Below is a small trained network, with its code and all its weights. Each question gives an input and a target symbol and asks what happens when units are switched off, that is, made to give their printed mean instead of their output.

import numpy as np


def w(rows, s, z=0):
    codes = np.array(rows[::2]) - 128.0
    scale = np.full(codes.shape[1], s)
    scale[-1] = z or s
    return codes * scale


def f(y):
    return np.maximum(y, 0)


def softmax(a):
    e = np.exp(a - a.max(-1, keepdims=True))
    return e / e.sum(-1, keepdims=True)


def log_softmax(a):
    a = a - a.max(-1, keepdims=True)
    return a - np.log(np.exp(a).sum(-1, keepdims=True))


def net(x, mask):
    ids = ['αβγηθπσω'.index(c) for c in x.split()]
    T = len(ids)
    res = E[ids] + P[:T]
    u = 0
    for l in range(2):
        r = res
        for j in range(3):
            rows = slice(3 * j, 3 * j + 3)
            q, k, v = (r @ M[l][rows].T for M in (Q, K, V))
            z = softmax(np.where(np.tri(T) > 0, q @ k.T / 3**0.5, -1e9)) @ v
            o = O[l][rows]
            res = res + np.where(mask[u + j], z, o[:, -1]) @ o[:, :-1]
        u += 3
        y = f(res @ A[l][:, :-1].T + A[l][:, -1])
        res = res + np.where(mask[u : u + 4], y, B[l][:, -1]) @ B[l][:, :-1]
        u += 4
    return log_softmax(res[-1] @ U[:, :-1].T + U[:, -1])


Q, K, V, O, A, B = {}, {}, {}, {}, {}, {}
E = w([
[182,150,33,96,225,200,104,140,149,204],'α',
[158,124,186,102,93,170,149,66,159,147],'β',
[118,201,41,145,62,172,156,136,146,155],'γ',
[170,225,122,116,138,247,130,192,163,131],'η',
[95,138,174,99,62,163,17,223,54,163],'θ',
[104,200,121,109,130,168,64,45,204,179],'π',
[114,87,28,70,2,86,127,199,153,186],'σ',
[133,131,104,170,105,150,78,202,159,129],'ω',
],0.016)
P = w([
[78,29,135,189,158,117,61,33,165,52],'0',
[173,135,114,22,92,96,26,120,61,72],'1',
[188,232,69,86,154,69,151,82,209,115],'2',
[107,67,184,204,139,124,176,126,145,152],'3',
[152,75,57,45,111,186,87,122,100,164],'4',
[168,197,185,33,144,103,177,116,211,142],'5',
[70,160,200,255,144,55,201,142,109,206],'6',
[114,11,109,40,74,150,55,98,150,139],'7',
],0.0099)
Q[0] = w([
[217,88,94,108,33,144,83,145,88,121],'0.h1',
[166,52,170,242,69,154,206,97,204,159],'0.h1',
[134,103,104,65,94,174,32,102,125,179],'0.h1',
[158,177,197,142,176,45,118,78,87,37],'0.h2',
[240,106,125,126,46,156,67,98,118,105],'0.h2',
[166,197,125,175,174,18,186,188,143,89],'0.h2',
[188,125,97,157,108,35,249,118,127,61],'0.h3',
[146,170,160,241,168,39,253,108,185,89],'0.h3',
[144,237,169,115,136,32,88,135,128,21],'0.h3',
],0.006)
K[0] = w([
[55,88,91,129,127,71,194,246,114,83],'0.h1',
[138,151,99,53,117,127,139,131,179,249],'0.h1',
[74,148,143,139,148,127,223,165,151,103],'0.h1',
[150,110,98,113,144,153,81,97,173,45],'0.h2',
[71,169,175,190,244,64,174,109,180,162],'0.h2',
[135,154,88,48,125,187,92,120,188,24],'0.h2',
[164,21,84,122,156,158,62,140,146,40],'0.h3',
[155,94,87,45,50,198,120,95,217,74],'0.h3',
[148,195,110,143,129,133,2,112,126,43],'0.h3',
],0.0072)
V[0] = w([
[168,111,68,37,138,176,145,134,164,173],'0.h1',
[162,114,78,108,70,101,82,135,142,151],'0.h1',
[183,101,145,81,239,127,107,145,167,132],'0.h1',
[96,108,184,132,102,90,175,144,95,122],'0.h2',
[66,204,52,63,128,184,165,118,91,184],'0.h2',
[55,128,230,88,82,172,105,1,144,104],'0.h2',
[183,193,148,40,139,152,231,126,165,165],'0.h3',
[131,77,139,45,105,57,107,148,122,183],'0.h3',
[183,160,166,96,129,88,108,139,86,130],'0.h3',
],0.0071)
O[0] = w([
[121,113,55,133,188,85,195,123,134,196,227],'0.h1',
[46,182,146,130,16,110,183,140,116,134,254],'0.h1',
[77,46,118,128,194,161,158,151,236,110,82],'0.h1',
[97,119,128,102,195,74,216,173,85,122,101],'0.h2',
[244,161,145,53,2,133,233,139,107,187,154],'0.h2',
[169,39,108,153,158,40,167,83,84,168,115],'0.h2',
[45,131,90,114,91,142,152,22,136,39,124],'0.h3',
[38,153,106,73,182,147,148,83,51,147,191],'0.h3',
[115,164,29,91,194,190,132,141,147,101,103],'0.h3',
],0.0067,0.0086)
A[0] = w([
[40,100,169,194,43,112,158,134,174,179,255],'0.n1',
[122,155,19,95,115,253,112,113,112,90,54],'0.n2',
[99,101,193,169,161,176,115,31,78,194,192],'0.n3',
[198,86,181,106,126,189,89,132,68,104,49],'0.n4',
],0.0055,0.0015)
B[0] = w([
[139,141,76,235,177,83,119,158,135,69,255],'0.n1',
[118,66,173,104,106,157,57,137,132,102,187],'0.n2',
[25,164,136,134,121,129,100,227,161,121,167],'0.n3',
[252,151,142,130,181,116,141,181,192,110,139],'0.n4',
],0.011,0.0097)
Q[1] = w([
[111,75,84,49,107,132,177,144,198,159],'1.h1',
[112,135,81,151,178,76,157,39,162,177],'1.h1',
[59,83,83,172,60,101,155,155,111,182],'1.h1',
[181,197,110,124,147,146,229,136,220,177],'1.h2',
[94,27,158,155,160,148,203,76,33,38],'1.h2',
[119,101,178,117,79,155,166,126,27,133],'1.h2',
[198,126,164,185,160,166,231,60,129,205],'1.h3',
[146,61,128,167,164,93,141,173,34,61],'1.h3',
[103,99,94,146,63,56,127,254,147,138],'1.h3',
],0.0059)
K[1] = w([
[51,49,5,197,117,129,177,157,112,176],'1.h1',
[128,132,91,177,173,94,104,142,18,22],'1.h1',
[61,102,111,97,168,153,220,202,72,220],'1.h1',
[126,123,220,48,64,125,219,160,153,116],'1.h2',
[214,60,65,80,88,30,50,67,165,107],'1.h2',
[148,33,212,83,184,99,115,74,111,205],'1.h2',
[208,104,159,52,135,207,90,101,73,253],'1.h3',
[168,161,177,161,230,61,81,212,58,89],'1.h3',
[77,104,108,144,3,126,146,167,81,72],'1.h3',
],0.0053)
V[1] = w([
[113,106,156,156,138,180,103,117,108,131],'1.h1',
[150,103,207,101,164,176,204,94,100,218],'1.h1',
[123,167,136,211,145,131,109,154,147,79],'1.h1',
[84,189,179,171,138,191,109,14,79,174],'1.h2',
[120,114,159,98,118,123,168,148,127,167],'1.h2',
[104,46,138,83,123,165,124,121,82,74],'1.h2',
[173,120,63,77,129,149,102,161,80,139],'1.h3',
[166,115,143,3,159,168,163,155,153,125],'1.h3',
[110,115,146,129,174,109,194,147,27,129],'1.h3',
],0.0061)
O[1] = w([
[121,107,198,136,137,104,127,138,167,138,94],'1.h1',
[86,155,111,150,63,185,175,128,144,110,9],'1.h1',
[214,110,139,133,123,78,92,80,65,56,165],'1.h1',
[232,65,199,131,68,56,127,104,164,136,80],'1.h2',
[178,36,102,125,147,162,177,217,1,39,115],'1.h2',
[38,102,165,191,86,144,94,138,62,137,74],'1.h2',
[167,114,117,87,86,107,175,217,176,62,134],'1.h3',
[180,84,112,124,116,167,149,190,111,43,17],'1.h3',
[124,167,144,123,125,107,84,110,153,145,99],'1.h3',
],0.0061,0.014)
A[1] = w([
[120,187,153,144,143,183,170,127,155,95,254],'1.n1',
[133,73,173,250,211,160,132,130,169,73,60],'1.n2',
[153,86,122,36,112,179,116,1,129,83,206],'1.n3',
[183,168,173,161,79,136,124,182,88,109,87],'1.n4',
],0.0073,0.00061)
B[1] = w([
[163,118,167,192,112,93,138,36,117,164,174],'1.n1',
[149,136,105,40,70,245,110,133,94,140,255],'1.n2',
[89,66,132,211,127,93,98,148,81,92,254],'1.n3',
[95,102,169,189,134,254,151,186,100,231,186],'1.n4',
],0.0097,0.0036)
U = w([
[73,78,140,193,85,140,76,196,114,129,146],'α',
[79,106,70,194,186,104,87,112,56,111,135],'β',
[191,129,121,129,98,154,116,114,96,173,210],'γ',
[156,126,87,113,125,116,39,163,89,48,76],'η',
[121,118,64,48,231,164,152,182,163,165,213],'θ',
[211,84,135,110,140,82,126,75,82,172,248],'π',
[59,138,127,56,98,147,68,105,59,134,45],'σ',
[122,139,134,110,184,108,62,151,253,147,18],'ω',
],0.0081,0.0016)

Each question gives the input, a string of symbols that net reads in full, and the target symbol t.
The units are the heads (3 rows each of Q, K, V and O) and the neurons (one row each of A and B). Each row of codes is followed by its name. A weight is (code - 128) times the scale printed after its matrix; where a second scale follows, it is the last column's (O, A, B and U).
mask holds one flag per unit, layer by layer, with each layer's heads first. A switched-off unit (its flag False) gives its mean, the last column of its rows in O or B, instead of its output. The means were averaged over made-up inputs and are rounded, as every weight is.
A unit's drop is (log p(t) with every unit on - log p(t) with that unit switched off) / (log p(t) with every unit on - log p(t) with every unit switched off).
The circuit of an input: a set's keep is (log p(t) with only the set's units on - log p(t) with every unit switched off) / (log p(t) with every unit on - log p(t) with every unit switched off). Starting from the 12 units with the biggest drops (on a tie, the unit counted first), units are removed one at a time, each time the one whose removal leaves the highest keep (on an exact tie, the one counted first), for as long as the keep stays at least 0.8.
units of the circuit, in order: the units of the circuit, biggest drop first
k most important neurons: the k neurons with the biggest drops, biggest first
heads that matter: for each layer, one digit per head in row order, 1 if its drop is at least 0.15 and else 0, layers parted by /
input α π σ ω σ η σ σ, target σ: heads that matter -> 111 / 001
input σ γ σ β η, target β: units of the circuit, in order -> (0.h2)
input β γ σ π σ, target π: 2 most important neurons -> (0.n1, 0.n3)
input α σ σ θ π, target θ: heads that matter -> 011 / 001
input σ η ω γ σ σ ω β, target ω: units of the circuit, in order -> (0.h2, 1.h2, 0.h3)
input σ σ β γ σ, target γ: units of the circuit, in order -> (0.h2, 0.h3, 0.h1, 1.h2)
input σ σ σ π α η π, target ω: units of the circuit, in order -> (0.n3, 1.h2)
input σ σ σ β α, target β: 2 most important neurons -> (1.n3, 0.n2)
input σ ω σ β, target β: heads that matter -> 100 / 000
input σ γ θ, target σ: heads that matter -> 001 / 000
input α σ α β, target θ: units of the circuit, in order -> (0.h1, 1.n2)
input β β π α β, target α: 3 most important neurons -> (1.n3, 0.n1, 0.n2)
input σ η α ω, target θ: heads that matter -> 100 / 000
input β σ η ω π, target ω: units of the circuit, in order -> (0.h2, 0.h3, 1.h2)
input ω α β γ σ, target γ: units of the circuit, in order -> (0.h3, 0.h2, 0.n3)
input ω α σ π π, target π: units of the circuit, in order -> (0.h2, 1.h1)
input α σ γ ω σ ω η, target γ: units of the circuit, in order -> (0.h2, 1.n1)
input β β σ σ π β ω σ, target ω: heads that matter -> 011 / 011
input γ α β β α, target β: 3 most important neurons -> (1.n3, 0.n1, 0.n2)
input σ α ω, target ω: units of the circuit, in order -> (0.h2, 1.h2)
input σ α σ α γ, target α: heads that matter -> 011 / 000
input α σ β σ σ α η σ, target η: 3 most important neurons -> (0.n1, 0.n2, 1.n1)
input β α ω ω, target θ: units of the circuit, in order -> (1.n2, 0.h1)
input σ β ω θ θ, target θ: heads that matter -> 001 / 000
input σ ω σ ω α, target ω: heads that matter -> 111 / 000
input β β σ ω σ, target ω: most important neuron -> (0.n1)
input σ γ σ σ ω α, target η: heads that matter -> 011 / 001
input σ σ η, target α: 3 most important neurons -> (0.n2, 1.n3, 0.n1)
